Read these off the table that follows. Counting starts at 0.
1) The top entry of the column that holds the largest entry?
2) The entry in row 1 and column 1?
3) The top-right entry?
4) The entry in row 0 and column 2?
5) The entry in the bottom-right corner?
6) The entry in the top-left corner?
7) The entry at row 2, column 0?
[[119 125 119 120 119 139 128 119 124 124 133 122 140]
 [133 135 119 127 119 134 127 149 127 130 127 123 124]
 [119 138 129 120 122 138 139 124 127 133 132 123 135]
 [129 139 120 126 133 127 133 131 132 119 121 126 127]
 [134 127 127 123 122 133 135 144 127 129 132 129 131]
 [128 131 124 128 128 131 134 153 123 144 131 144 142]
 [128 126 130 133 132 124 128 135 123 142 142 135 129]
 [132 138 128 123 130 127 146 137 133 119 120 140 131]
 [121 137 123 127 122 132 135 143 124 135 128 134 131]
 [131 126 124 124 129 129 141 146 123 137 134 137 141]
 [127 131 128 125 126 129 135 130 129 124 127 132 131]
 [124 125 130 120 125 131 135 119 129 121 130 123 131]
 [130 138 131 136 140 125 127 119 132 131 120 122 124]
 [122 125 130 130 144 124 130 120 125 130 127 140 132]]
1) 119
2) 135
3) 140
4) 119
5) 132
6) 119
7) 119

m = [142 147 149 150 121 147 141 133 137 124 104 118 107 118]
The 2nd entry from the right is 107
The second entry is 147
The 3rd entry from the right is 118
The first entry from the left?
Answer: 142

B = [156 127 131 127 118 127 140 127 129 131]
The 3rd entry from the left: 131
The first entry: 156
The entry just right of the smallest entry is 127

A =
[[108 112 142 144 111 144 145 149]
 [107 109 145 147 108 146 148 150]
 [109 111 144 145 111 145 146 147]
 [117 112 143 144 112 143 144 139]
 [112 110 145 146 110 145 146 145]
 [114 119 136 139 117 138 139 142]
 [116 108 147 148 107 148 149 139]
 [109 112 144 144 112 144 144 148]
 [108 109 146 147 108 146 148 148]
 [109 104 151 153 103 152 154 147]
 [105 105 150 151 104 151 152 152]
 [108 102 152 154 101 153 156 149]
 [101 105 151 152 104 151 152 156]
 [104 104 150 152 104 152 153 152]]
The 1st entry in reading order? 108
The entry in the bottom-left corner -> 104
The entry in the bottom-right corner is 152
The second entry on the main diagonal -> 109
The smallest entry in the first column? 101
The third entry in reading order: 142
The 2nd entry from the end, reading row by row -> 153
The fifth entry, reading row by row? 111
The 3rd entry on the main diagonal: 144
The top-right entry? 149
The second entry in reading order? 112
The second entry on the diagonal from the top-right corner? 148
The 5th-last entry, reading row by row? 152
The third entry on the diagonal from the top-right corner? 145

Questions about the grid below.
1) Find the entry just left of 112.
2) Find the entry directly above the largest entry.
3) Find the largest entry in the last column.
4) Find the last entry, reading row by row.
5) Find the entry directly below the largest entry.
6) Find the 1st entry on the diagonal from the top-right corner.
7) Find the entry in the top-left corner.
8) Find the smallest entry in the first row.
[[134 134 134 134 134 119 134 134]
 [133 134 133 133 133 120 133 133]
 [132 133 133 132 132 121 132 133]
 [133 134 133 133 133 120 133 133]
 [131 131 131 131 131 123 131 131]
 [134 134 134 133 134 119 134 134]
 [133 133 133 133 133 120 133 133]
 [134 134 134 134 134 119 134 134]
 [135 136 135 135 135 117 135 135]
 [135 135 135 135 135 117 135 135]
 [136 136 136 135 136 116 136 136]
 [135 136 135 135 135 116 135 135]
 [135 136 135 135 135 116 135 135]
 [113 112 113 114 113 152 113 113]
 [134 134 134 133 134 119 134 134]]
1) 113
2) 116
3) 136
4) 134
5) 119
6) 134
7) 134
8) 119

data =
[[126 107 141 148 143 135 119 108 107 119]
 [128 112 150 123 105 134 149 120 112 139]]
Rows and columns are numbered from 0.
The entry in the top-left corner: 126
The entry at row 1, column 2 -> 150
What is the entry just left of the largest entry? 112
The bottom-left entry is 128
What is the entry just right of 123? 105
What is the entry just right of 105? 134
What is the entry just left of 141? 107

Questions about the row below.
1) Report the first entry from the left.
2) Report the entry just left of 126.
3) Report the 3rd entry from the right.
4) Report the 4th entry.
[121 140 124 103 127 142 122 136 147 122 126 112 133 134]
1) 121
2) 122
3) 112
4) 103

X = [156 135 124 121 112 110 118 117 119 109 110 111 115 100 112 110]
Which number is the entry just right of the smallest entry?
A: 112
The entry just left of 100 -> 115

Questions about the matrix below.
1) Which number is the 3rd entry from the end, reading row by row?
2) Which number is the smallest entry in the first column?
3) Which number is the first entry in reading order?
4) Which number is the fourth entry from the end, reading row by row?
5) Which number is the bottom-left entry?
6) Which number is the largest entry in the last row?
7) Which number is the second entry, reading row by row?
8) Which number is the last entry, reading row by row?
[[127, 133, 129, 118, 142, 124, 147, 106],
 [126, 131, 131, 118, 144, 123, 146, 101],
 [127, 133, 130, 117, 142, 124, 147, 105]]
1) 124
2) 126
3) 127
4) 142
5) 127
6) 147
7) 133
8) 105
